(in the rows, 128 means zero)
Facts:
beduk {ε=372, ζ=brogren}
beza {ε=779}
bibri {ε=480, ζ=beza}
bibro {ε=372, ζ=fudi, Σ=katim, stamiti, stugro, kigal, θ=drusti}
binu {ε=779, ζ=bibro}
bobek {ε=542, ζ=staskor}
bopugram {ε=299, ζ=fesol}
brema {ε=299, ζ=tero, θ=kodrudrin, nane, briko, gratragris, godre}
bretre {ε=779, Σ=broflo, θ=zodovu, febel, klibra, kluvar}
briko {ε=779}
brisar {ε=372, ζ=dritis, Σ=skoduki, mulor, brema}
brobren {ε=372, ζ=klubik, Σ=leken, kadrar, dretom, θ=vizil, malo, gratragris}
broflo {ε=779, ζ=sogeses}
brogren {ε=542, ζ=traski}
brones {ε=779}
brugil {ε=542, ζ=gadro}
brugre {ε=480, θ=pladrir, fludu, drusti, plibim, plupliske, skeber, stuzarok, flitafu}
brupu {ε=372, ζ=pastem, Σ=broflo, robroper, floge}
bubrel {ε=372, ζ=pluses, Σ=tisa}
buplerun {ε=891, ζ=kluvar}
buritrus {ε=779, ζ=mebrar, Σ=fudi, zolaples, ruge}
buskom {ε=372, ζ=teve}
dafam {ε=372, ζ=kodrudrin, Σ=nane, plufla}
datom {ε=372, Σ=stemuk}
dazom {ε=542, ζ=gomos, Σ=stamiti, floge, kabra}
deplen {ε=542, ζ=binu}
derum {ε=372, Σ=sogeses}
dezo {ε=372, Σ=pladrir, gadro, brones, plufla, θ=deplen, niskos, meplan, dafam}
draru {ε=779, ζ=zusum}
dretom {ε=891, ζ=magropluk, θ=vizil, gidur, flipa}
driflesko {ε=542, θ=fludu, febel, brisar, beza}
driki {ε=884, Σ=flisuk, redrigin, fesol}
dritis {ε=779, θ=pladrir, beduk, katim, luren, poplil}
drizi {ε=542, ζ=flubres}
drudazo {ε=372, ζ=stemuk}
drusti {ε=372, ζ=skupek}
fadagra {ε=779, ζ=fuske}
febel {ε=372}
fegras {ε=372, Σ=mulor, θ=redrigin, klosisti, godre, mebrar, gigrek, datom}
felur {ε=884, ζ=kobatror}
fesol {ε=480}
flipa {ε=542, Σ=kerel, dretom}
fliskel {ε=372, ζ=vobru, Σ=skoduki, febel, draru, broflo, kigal, pastem}
flisuk {ε=372}
flitafu {ε=779, ζ=stugro}
flodu {ε=372, Σ=plufla}
floge {ε=542, ζ=brones}
flubres {ε=884, Σ=gadro, magropluk, gratragris, plures}
fludu {ε=891, ζ=derum}
fozal {ε=542, Σ=flisuk, brugre, brugil, grilol, plarom, puflubin, θ=vobru, mivon, sogu}
fudi {ε=372}
fuske {ε=480, ζ=bopugram}
gadro {ε=542}
gastun {ε=884, ζ=brugil, Σ=gomos, θ=veflatis, sugror, mivon, staskor, golar, poplil, meplan, kilel}
gidur {ε=299, ζ=veflatis}
gigrek {ε=299}
gobok {ε=372, ζ=logam, Σ=sugror, tisa}
gobra {ε=884}
godre {ε=779, Σ=briko, golar}
golar {ε=779, ζ=fludu}
gomos {ε=372}
gotim {ε=542}
gratragris {ε=779, ζ=meplan}
gribim {ε=372, θ=skupek, skimem, staskor}
grilol {ε=480, ζ=vuflupul, θ=drizi, tero, skimem, briko, vore, mebrar}
grunuk {ε=779, ζ=vibrin, θ=gufludros, dazom, kodrudrin}
gufludros {ε=372, ζ=deplen, Σ=beduk, plarom}
kabra {ε=372, ζ=ruklunis}
kadrar {ε=372, ζ=floge}
kagrum {ε=779, ζ=driki}
katim {ε=372}
kepen {ε=299, ζ=vore, Σ=binu}
kerel {ε=779, ζ=vufli}
kibre {ε=891, ζ=bibri, θ=temun, vufli, zafo, pluses, kilel}
kigal {ε=372, ζ=grilol}
kilel {ε=299, ζ=skoduki, Σ=stiku}
klibra {ε=372}
kloplerir {ε=884, ζ=drizi, Σ=drizi, gobra, nulo}
klosisti {ε=372, ζ=leken}
klubik {ε=372, ζ=meplak, Σ=staskor}
kluvar {ε=779, ζ=redrigin, Σ=dritis}
kobatror {ε=542, ζ=kadrar, θ=stestar, buritrus, lazolor, tugral}
kododro {ε=480, ζ=datom}
kodrudrin {ε=779, ζ=plures, Σ=nuskiplel, bobek, dretom}
kuzel {ε=891, θ=tero, broflo, skeba, puflubin, pastem}
labe {ε=891, Σ=plupliske, grilol, grunuk, θ=deplen, vupler, broflo, gratragris, legrakim}
labrak {ε=480, ζ=kloplerir, θ=skupek, mivon, fuske, kerel}
labro {ε=372, Σ=pladrir, gomos}
lazolor {ε=480}
legrakim {ε=299, ζ=sipe}
leken {ε=542}
logam {ε=480}
luren {ε=372, ζ=zisas}
lusek {ε=299, ζ=bretre, Σ=gratragris}
magropluk {ε=542, ζ=saskanen, θ=febel, lazolor, broflo, zivum, poplil, brugil, saskanen, nulo}
malo {ε=372, ζ=plupliske, Σ=staskor}
maplu {ε=372}
mavun {ε=372, ζ=brugre, Σ=vupler, buplerun, kagrum, puflubin}
mebrar {ε=779, Σ=puflubin}
meplak {ε=299, ζ=nogror, θ=gobok, beduk, maplu, skimem, mebrar, bopugram}
meplan {ε=779, ζ=poplil, Σ=fludu, puflubin}
migra {ε=779, Σ=sugror, kagrum, θ=labro, pluses, mavun, ziflus}
mistin {ε=299, Σ=beza, pastem, θ=luren, kodrudrin, nuskiplel, golar, kerel}
mivon {ε=480}
mobru {ε=372, ζ=samam, θ=gomos, klibra}
mulor {ε=372}
nane {ε=372}
napomor {ε=372, ζ=luren, Σ=katim, buplerun, golar, buskom, θ=beduk, sipe, lazolor, kododro, nogror}
niskos {ε=884, ζ=maplu, Σ=kibre}
nitrin {ε=779, Σ=stestar, robroper, θ=veflatis, meplan}
nodras {ε=779, ζ=gotim, Σ=stuve}
nogror {ε=372, ζ=dafam, Σ=drusti}
nulo {ε=372}
nuskiplel {ε=372, ζ=sevur}
pastem {ε=372, ζ=tisa}
patal {ε=884, Σ=binu, brogren, θ=skupek, sevur, tilun, tisa, ruge}
pladrir {ε=542, ζ=labrak}
plarom {ε=779, ζ=flisuk}
plibim {ε=372, ζ=kododro}
plufla {ε=542, ζ=felur}
plupliske {ε=480}
plures {ε=372}
pluses {ε=542, Σ=mobru, temun, zolaples, luren, draru}
poplil {ε=542, Σ=vosker, draru}
puflubin {ε=372, ζ=bubrel}
radir {ε=299, ζ=nane, Σ=briko, gratragris}
rebata {ε=542, ζ=bobek, Σ=brugre, θ=vufli, plupliske, skeba}
redrigin {ε=542}
robroper {ε=372, θ=skoduki, flodu, briko, gomos, klosisti, meplan}
roskoner {ε=779, Σ=redrigin}
ruge {ε=779, ζ=napomor}
ruklunis {ε=779, θ=beduk, mulor, draru, kluvar, brogren}
saflil {ε=372, ζ=zivum}
samam {ε=299, ζ=fadagra, Σ=driflesko, golar, legrakim}
saskanen {ε=779, ζ=nulo, Σ=fuske}
seklin {ε=372, ζ=gratragris, Σ=labrak, puflubin, θ=veflatis, sugror, roskoner, bobek, kerel, nulo}
sevur {ε=891}
sipe {ε=299, ζ=kilel, Σ=deplen}
skagro {ε=884, Σ=stamiti, brema, θ=katim, leken, teve, ruge}
skeba {ε=372, ζ=skagro, Σ=tisa, labrak}
skeber {ε=372, ζ=mavun}
skimem {ε=779, ζ=gidur, Σ=pastem}
skitri {ε=891, ζ=zodovu, Σ=magropluk, θ=gidur, lazolor, kepen, samam}
skoduki {ε=884}
skupek {ε=372, ζ=drudazo, Σ=stemuk}
sogeses {ε=372, ζ=stamiti, θ=skupek, plibim, flubres, kilel, floge, binu}
sogu {ε=372, Σ=vupler, magropluk, bibri}
stamiti {ε=372, ζ=plarom}
staskor {ε=480}
stemuk {ε=372, ζ=nuskiplel}
stestar {ε=480}
stiku {ε=891, θ=driki, buplerun, felur}
stuflor {ε=884, ζ=kuzel, Σ=fesol, dritis}
stugro {ε=480, ζ=zestan}
stuve {ε=372, ζ=brobren}
stuzarok {ε=480, Σ=kabra}
sugror {ε=480, ζ=stestar}
temun {ε=779}
tero {ε=372, Σ=briko, brema, ruge, fadagra}
teve {ε=480, Σ=fuske, flitafu}
tilun {ε=372, ζ=plufla}
tisa {ε=372}
traski {ε=779, ζ=mivon, Σ=vosker, mulor, leken, kigal, dritis, θ=skoduki, luren, skimem, stugro, vupler, sogu}
tugral {ε=372, ζ=radir, Σ=fudi}
veflatis {ε=779, ζ=stiku, Σ=nulo}
vibrin {ε=372, ζ=vosker}
vizil {ε=372, ζ=brema, Σ=pladrir}
vobru {ε=779, ζ=nitrin}
vore {ε=372, ζ=roskoner, Σ=bibri}
vosker {ε=884, ζ=malo}
vufli {ε=779}
vuflupul {ε=480, Σ=sevur, leken, vibrin, θ=klubik, zolaples, draru, roskoner}
vupler {ε=891}
zafo {ε=372, Σ=mobru, maplu}
zestan {ε=891}
ziflus {ε=779, Σ=tilun}
zisas {ε=372, ζ=gobok, θ=zafo, saflil, buskom}
zivum {ε=480, ζ=stuve, Σ=tilun, nuskiplel}
ziza {ε=480, Σ=redrigin, θ=klubik, klosisti, plufla, bibri}
zodovu {ε=542, ζ=flodu, Σ=stiku, gigrek}
zolaples {ε=372}
zusum {ε=299, Σ=gomos}

Known rows:
vizil: [120 142 110 146 136 127 126 129 139 120 139 106 128 141 125 134  92 115
 129 134 119 123 128 127 126 121 127 130 122]
stiku: [163 116 132 134 141 157 125 131 123 136 116 126 122 130 123 123 182 149
 123 113 144 141 124 116 127 118 135  79 125]
skimem: [111 112 136 126 112 117 145 121 115 125 107 132 125  98 117 135 100 118
 122 137 112 118 134 140 135 118 140 154 139]
stuve: [116 129 127 138 128 111 129 125 131 128 138 120 131 136 128 130  95 104
 134 134 125 124 128 134 111 149 126 125 129]
legrakim: [129 143 137 129 139 121 123 127 130 126 141 127 136 131 136 128 112 121
 126 132 127 126 128 137 117 135 131 138 128]
leken: [116 139 138 121 135 111 129 121 130 127 136 130 126 129 130 130 118 113
 133 133 126 128 129 138 125 134 127 150 128]
skeber: [128 130 135 133 132 120 126 123 131 124 140 118 128 127 131 130 109 109
 129 133 126 126 130 137 122 144 128 141 129]
tisa: [118 126 139 121 134 118 131 122 134 128 135 125 121 127 134 130 112 108
 132 138 120 134 132 133 125 141 129 154 133]
tilun: [131 127 142 133 129 113 126 123 129 124 134 125 125 124 130 131 107 101
 128 135 122 121 132 137 120 146 133 149 131]
labrak: [167  49 165 104 113 158 130 150  80 149  96 146 133 102 125 103 204 101
 126 118 120 136 130 119 163 123 155  95 129]
bretre: [153 136  92 136 130 167 132 130 132 132  98 137 121 126 115 128 175 190
 116 106 152 134 119 103 135  93 125  62 132]
stuzarok: [101 152 124 109 129 116 133 128 125 126 127 139 133 131 130 125 120 110
 133 133 124 121 127 122 140 114 124 149 132]
logam: [107 150 128 108 135 112 129 127 122 129 134 134 135 128 134 120 129 106
 135 130 130 124 127 136 142 120 120 144 127]
plupliske: [110 150 123 111 138 116 129 126 121 130 133 134 133 125 133 119 126 106
 134 128 132 123 127 137 142 118 122 144 127]
zisas: [174 110 133 140 134 163 121 133 113 131 119 115 128 124 121 121 185 142
 120 112 141 141 125 121 131 126 140  75 128]
napomor: [168 138 116 152 144 178 129 126 121 124 106 115 127 117 115 126 162 141
 112 108 143 142 121 110 129 105 146  64 147]
bibro: [168 115 131 144 134 165 126 132 120 128 106 123 126 126 118 125 171 146
 118 113 137 135 122 106 129 118 147  71 136]

Rows:
No name comes twice in this set of rows, the named rows included.
[120 134 117 136 136 119 126 130 128 124 142 108 130 129 124 128  92  97
 128 134 120 121 130 144 134 123 126 137 116] | pladrir
[169  61 181 121 128 144 139 130  90 144  92 134 116  96 112 119 188  85
 123 121 118 142 136 135 146 125 165 104 130] | gribim
[106 124 108 131 111 117 136 128 133 126 120 132 128 124 122 135 101 146
 126 133 126 120 128 124 121 125 120 128 129] | kodrudrin
[160 113 123 132 129 152 135 127 113 136  95 143 119 103 107 126 180 156
 118 106 146 137 124 125 140  98 135  80 133] | dritis
[105 137 110 121 120 120 139 121 139 125 120 136 123 127 128 134 114 158
 126 133 127 122 129 126 127 119 120 143 130] | godre
[112 125 142 124 129 120 134 123 134 126 129 126 122 134 132 133 114 113
 133 138 114 131 132 124 125 138 133 153 132] | sogu
[132 131 130 133 131 122 121 125 138 125 142 119 128 138 132 129 122 127
 130 130 131 127 129 131 118 146 124 134 122] | klosisti
[155 111 137 145 147 153 138 134  99 140  95 131 136 104 107 122 144  85
 117 113 134 136 124 126 124 107 159  49 149] | meplak
[168  89 117 134 120 166 110 150 139 139 129 125 124 179 132 120 212 201
 133 115 138 136 122  87 127 130 121  67  94] | dezo
[107 124 144 103 125 112 131 129 114 133 127 139 132 126 132 118 134  99
 137 133 122 121 131 136 146 123 128 153 126] | staskor

The same elements again, as new rows of numbers:
Known rows:
mulor: [141 130 120 146 140 170 121 129 154  93 137 130 131 135 139 110 130  89
 140 152 109 117 148 114 135 125 106 141 109 153 134  92 108 114 148 140
 133 106]
nane: [141 127 120 143 136 169 125 132 152  97 146 139 130 116 153 117 129 116
 142 153 110 128 144 116 141 121 100 143  74 167 143  96 113 106 143 144
 134  96]
katim: [142 127 118 145 137 169 121 128 149 101 134 137 128 129 154 108 135 105
 136 150 106 122 143 114 133 121 107 140  94 160 133  93 102 117 155 135
 110 112]
zafo: [145 147 114 157 114 139 156 121 136 147 123 102 119 164 152 123 188  98
 134 127 164 118 108 107  93 123 103 139 152 188 131 160 137 126 160 102
  24 183]
nulo: [140 127 120 144 137 169 128 132 150  98 143 137 129 119 149 116 138 109
 141 146 115 125 142 117 135 122 101 141  78 166 141  98 113 113 148 141
 113 109]
mistin: [ 96 111 141  93 119  93 129 122  86 180 133 109 121 141  50 149 107 146
 116  94 140 111 121 152 112 150 151 103 167  99 109 159 177 138 102 127
 190 142]
beduk: [142 119 120 149 132 168 108 127 150  97 121 133 126 112 148  96 127  97
 136 147 113 124 145 117 136 120 111 139 102 137 121  88  91 115 148 143
 132 103]
luren: [137 123 118 154 133 168 118 136 157 100 134 135 126 135 159 111 131 102
 136 152 115 115 137 121 143 120 104 138  90 160 125  97  99 117 150 141
 122 105]
flitafu: [145 130 117 147 115 166 110 143 144  97 116 141 126 133 147 101 155 144
 118 153 121 123 136 103 138 115 120 138 110 133 119 105  96 117 152 115
 139 144]
fozal: [107 100 133  96 127  89 147 118  87 181 138 105 107  63  83 144 103 144
 106  85 133 185 103 154 123 146 151 113 137  99 110 157 157 124  92 128
 183 128]
plures: [112 115 117 135 142 145 139 156 128 138 143 136 118  77 173 139 116 140
 132 120 115  98 110 129 108 144  89 144 137 144 131 131  99 119 154 158
 186 150]
briko: [141 130 120 146 120 174 108 153 131  98 142 145 130 142 139 115 154 152
 128 154 121 111 147 103 139 119 120 139  97 152 124 109  97 112 146 127
 165 114]
redrigin: [144 148 123 113 130  99 160 108 158 102 126 141 142  81 180 112 104 115
 143 155  93 143  93 126 160 129  94 115  97  74 163  70 173 123 114 143
  68 104]
gidur: [140 147 135 125 139 105 114 116 153 103 135 153 141 162 154 124 111 145
 142 147 105 149 144 118 148 116 153 126  78  80 132  88  92 127 141 150
 147  87]
fludu: [135 159 130 143 150  86 148 107 160 140 125 147 139 165 181 131 110 107
 147  98  99 161 145 147 125 108 165 126  80  98 130  77  87 146 147 145
  37 113]
skitri: [ 72 115 146  92 150  91 127 104 108 185 123  98 127 150  53 153 101  90
 142  84 115 133 148 155 106 151 158  99 176  81 107 139 155 150 106 150
 184 109]
zusum: [129 133 140 111 106  91 103 107 152 163 121 109 145 133 167 158 101 149
 147  90 175 212  89 135 109 131 105 127 104 107 150 186 150 123 105 119
 181 121]

Rows:
No name comes twice in this set of rows, the named rows included.
[132 108 112 118 125 137 161 156 155 183  99 120 107  90  50 152 147 152
 104  87 210  98  81 150  98 147 105 132 176 187  98 160 181 121 154 112
 138 187] | zisas
[129  97 121 110 112 101 123 126  81 181 149  94 108  47  84 117 116 128
  93  87 154 202 124 153 114 147 122 136 114 159 102 153 111 112  89 130
 189 111] | seklin
[145 156 114 157 105 132 158 137 126 166 112 112 117 174 152 130 194 150
 115 134 193 110  82  99  92 117 115 139 161 194 130 176 137 139 169 102
  23 188] | ziflus
[138 161 118 155 125  96 161 113 142 166 123 118 130 179 165 146 172 131
 142 124 152 120  99 120  96 114 147 133 145 167 146 167 160 156 157 101
  26 183] | pluses
[148 153 115 161 102 113 130 112 156 166 100  96 131 157 196 154 188 107
 146  86 213 167  70  99  87 106  83 145 156 188 149 192 129 114 167 101
  26 184] | labro
[141 110 116 157 127 130 125 122 140 105 147 136 109  62 189  81 144 122
 116 123 107 232 141 137 138 108 135 140  54 144 110  93  71 114 138 130
  54  93] | puflubin
[147 143 115 151 116 166 141 150 150 115 131 147 124 137 158 124 182 156
 126 152 153 110 107  98 131 112 113 144  90 175 135 133 116 119 160 112
  69 172] | vufli
[141 145 115 164 111 106 159 121 134 173 131 107 108 153 182 107 195 126
 120 101 178 163  88 117  92 108 130 144  94 192 118 173  81 136 160 103
  19 185] | mavun
[134 108 118 117 131 155 147 137 151 140 135 132 114  64 109 131 118 132
 128 128 139 117 119 139 149 144  98 137 117 157 126  95 147 113 125 143
 174 145] | flisuk
[ 76 110 142  90 153  87 132 105 144 180 105 130 129 111  49 155 102 110
 144  84 112 120 144 154 124 146 159  99 170  76 108  86 157 126 108 170
 179 132] | dretom
[127 113 116 139 143 147 128 150 113 137 125 126 116  68 158 126 114 131
 127 110 109  89 118 128 100 145  87 142 158 112 118 123  77 112 155 157
 182 148] | stuve
[121 139 119  97 153  86 160 106 150 180  98 129 117 140  63 153 101 133
 136  80 163 101 122 154  96 143 168 110 181  96 103 111 156 133 142 131
 107 180] | kibre
[119 101 120  92 115 158 109 155 111 171 107 130 110  58  48 138 109 165
  92 104 173 105 120 142 143 149 117 123 162 125 100 132 156 111 105 151
 185 153] | grunuk
[144 149 116 159 128 161 155 128 156 162  97 129 116 159 159 109 184 125
 133 114 174 101 112 104  99 111 119 146 142 189 114 121  99 116 174 105
  30 186] | buskom

The same elements again, as new rows of numbers:
Known rows:
gratragris: [141 113  84 105  93 153 139 134 121 131 113 132 132 121 173 144 148 142
 143 104  91 105  84 156 160 164 122  61 124  73 139 111 146  98 151 137
 204 175 140 125 169 129  91 123  70 138 113 117]
vobru: [121 113  77 108 114 158 143 122 111 114 104 141 118 112 186 123 145 155
 151 121  79 118  60 157 176 157 134  88 125  91 137 117 160 118 146 129
 193 159 154 133 172 127  92 116  56 153 117 121]
skeba: [107 119  78 112 137 145  89 132  83 103  75 148 114  95 194 123 167 170
 163 159 110 111  93 140 194 161 155  83 139 126 131 104 167 137 175 144
 192 147 127 168 149 123 108 116 112 161 132 104]
labrak: [123 123 111 115 149 168 166  93 140  86  61 128 138  96 173 113 162 182
 146 150 109 148  77 139 183 102 129  95 160 147  66 130 151 101 150 123
 163 125 130 101 139 178  78  68  75 132  93 139]
kuzel: [ 92 116 115 119 146 160 128  76 130 137  95 133 143  75 133 121 169 165
 167 111 129 126 111 136 142 127 122  94 116 164 104 123 142 106 123 130
 169 160 137 116 176 115  97  85 128  84 108  86]
kibre: [ 96 108 106 109 151 173 137  80 150 125  76 123 140  83 134 125 162 173
 163 107 139 126 108 138 140 131 115 100 130 154  87 117 140 105 132 127
 167 152 135 113 167 130  97  82 107  93 100  97]
gobra: [116 107  94  85 148 168 117 107 113 131 101 132 128 101 146 125 159 168
 157  89 117  95  84 129 142 171 115  90 129 117 144 109 158 157 143 125
 174 160 151 141 190 105 100 133  69 119 109  99]
lazolor: [127 119  88 115 118 143 111 127  93 128 113 142 122  99 187 130 157 145
 141 123  91 108  90 139 175 152 137  75 127 111 151 117 162 118 161 141
 195 165 143 152 166 118  95 120 106 138 131 106]
nogror: [108 117  76 111 123 152  74 137  85 112  69 130 103  93 201  95 168 172
 142 148 106 106 104 152 174 166 139  86 120 134 121 102 174 129 173 152
 202 157 126 172 138 125 102 113  98 150 121 106]
draru: [120 116  68  91 124 153 142 129 121 135 104 136 119 118 190 134 130 136
 125  91  68 121  82 146 163 147 128  87 128  89 141 117 166  99 160 144
 200 157 169 152 167 127  87 121  65 119 115 135]
flitafu: [131 110  78 104 116 154 141 129 115 120 106 138 124 120 184 132 149 144
 145 114  84 117  72 156 173 160 130  82 132  87 144 115 156 110 151 138
 199 162 155 130 172 132  88 119  64 151 113 129]
skupek: [ 90  88  91 100 152 163 101 100 127  87  50 126 110  94 169 104 167 213
 167 123 145  99  92 126 167 158 124 124 141 163 126 101 188 189 171  90
 155 147 142 170 164 126  96 103  70 144 100 125]
vizil: [ 91  95  86 111 118 155  79 118 115 118  72 131 115  89 155 126 171 180
 174 115 150  80 120 130 145 179 126  94 114 132 141  88 160 161 158 121
 180 176 118 162 167  99 115 116 107 132 124  89]
ziza: [105 138 102 131 137 153 135  94 108 121  99 151 136  75 172 117 159 151
 158 157  95 149  98 141 180 115 147  78 116 137  92 127 141  81 131 149
 182 147 129 118 155 139  90  76 113 111 131  95]
pladrir: [116 101  93 101 116 172 134 119 116 137  90 108 138 113 129 140 156 174
 160  81 131  89  86 156 133 194 104  92 139 131 128 107 157 146 159 113
 185 172 140 132 187 104  95 134  77 129  90 103]
mulor: [120 129  83  76 134 139  96 144  95 119  72 132 119  96 197 137 151 153
 121 113 102 108 110 114 176 148 125  76 140 131 124 118 180 129 190 143
 193 148 142 187 141 130  91 126  93 111 129 131]
fuske: [129 114  87  91 121 153 132 131 120 108  83 132 124 110 182 134 149 162
 144 123  99 108  82 145 178 156 132  80 141 103 126 113 169 130 178 128
 194 155 147 147 159 139  86 116  63 150 114 139]

Rows:
No name comes twice in this set of rows, the named rows included.
[ 57 106  95 124 160 152  98  68 141 123  56 140 121  61 156 111 160 180
 175 124 142 129 129 125 157 119 133 119 101 178  99 112 161 110 143 124
 169 155 137 158 160 108 110  67 136  88 124  86] | bibro
[105 113  70 116 117 157 106 123  98 115  92 146 113  99 192 107 151 161
 156 134  90 115  81 159 181 163 144  88 111 104 135 105 170 116 153 139
 202 160 146 158 163 119 102 112  79 150 125 107] | zivum
[ 76 114 103 113 162 148 100  77 129 128  64 139 128  57 158 115 165 174
 159 121 136 123 129 113 152 121 125 102 107 180 101 120 155 120 141 130
 161 153 133 154 159 113 102  76 130  72 125  90] | fegras
[120 140  80  86 135 161 143 140  86 134  97 126 135 110 178 137 138 147
 131 101  79 122  73 151 172 170 120  78 140 130 120 128 179 115 174 140
 203 151 161 160 169 118  78 134  75 116 105 125] | leken
[ 82 101  77  92 169 169 114  93 108 125  90 146 116  90 158 111 151 175
 174 101 103 107  73 141 156 174 140 117 117 121 144 105 164 149 137 133
 180 151 165 151 189  96 108 125  77 131 118  93] | stuflor
[ 94 105  68  89 157 157  87 111 104 110  56 123  94 116 169 148 162 166
 145  91 134 102 113 115 138 158 116  93 153 131 128  90 150 163 159 123
 168 139 137 178 169 100 120 113  93 115 113  97] | kadrar
[ 98 101  75  62 163 168 123 104 135 133  79 129 126 105 155 132 142 163
 150  71 108 103  91 131 140 166 118 107 130 114 137 106 167 138 154 134
 180 152 168 157 184 103 106 132  68 109 108 115] | vosker
[140 122  84  97 103 156 141 131 114 129 114 136 130 115 185 138 144 144
 132 105  79 113  79 149 158 152 122  72 123  87 137 121 155 113 152 134
 193 167 148 132 172 134  86 118  54 122 118 134] | briko
[112 127  79 112 120 152 117 127  96 115 100 150 115  96 196 120 152 156
 153 126  83 122  77 139 182 152 138  84 115 115 139 118 174 130 158 128
 192 158 153 165 163 120  94 113  77 139 129 116] | stuzarok
[ 92 147 106 141 155 170 162  83  86 104  91 145 144  74 165 103 157 175
 182 167  89 168  57 163 203 133 153  99 139 170  72 142 155 102 130 130
 171 132 134 113 165 135  80  76 101 134 111  95] | fozal
[ 82 113  98  92 153 151 107  92 145 137  55 127 141  73 141 137 162 169
 154 106 152 111 145 112 133 120 122  95 115 157  85 105 134 100 153 139
 172 154 122 138 148 130 106  82 124  70 125  96] | mobru
[ 69 135  86 104 144 169 162  84 125 127  91 154 146  65 145 112 151 168
 188 109 107 148  93 133 129 131 153  95  73 127  69  97 114 107  80 129
 140 157 126 101 188 124 103  55  27  66 154  94] | nitrin
[117 128  85  98 121 139  91 139  82 116  84 141 118  85 190 134 164 157
 148 137 112 102 106 125 176 162 138  70 124 124 131 109 167 135 175 145
 191 157 121 173 148 122 100 119 100 131 137 108] | klibra
[122 111  89  97 140 141  96 130  98 110  73 131 120 105 192 136 168 163
 140 143 116 106 103 132 188 153 139  80 159 134 134 117 172 135 192 149
 199 144 132 160 137 133  95 125 124 156 112 118] | beduk

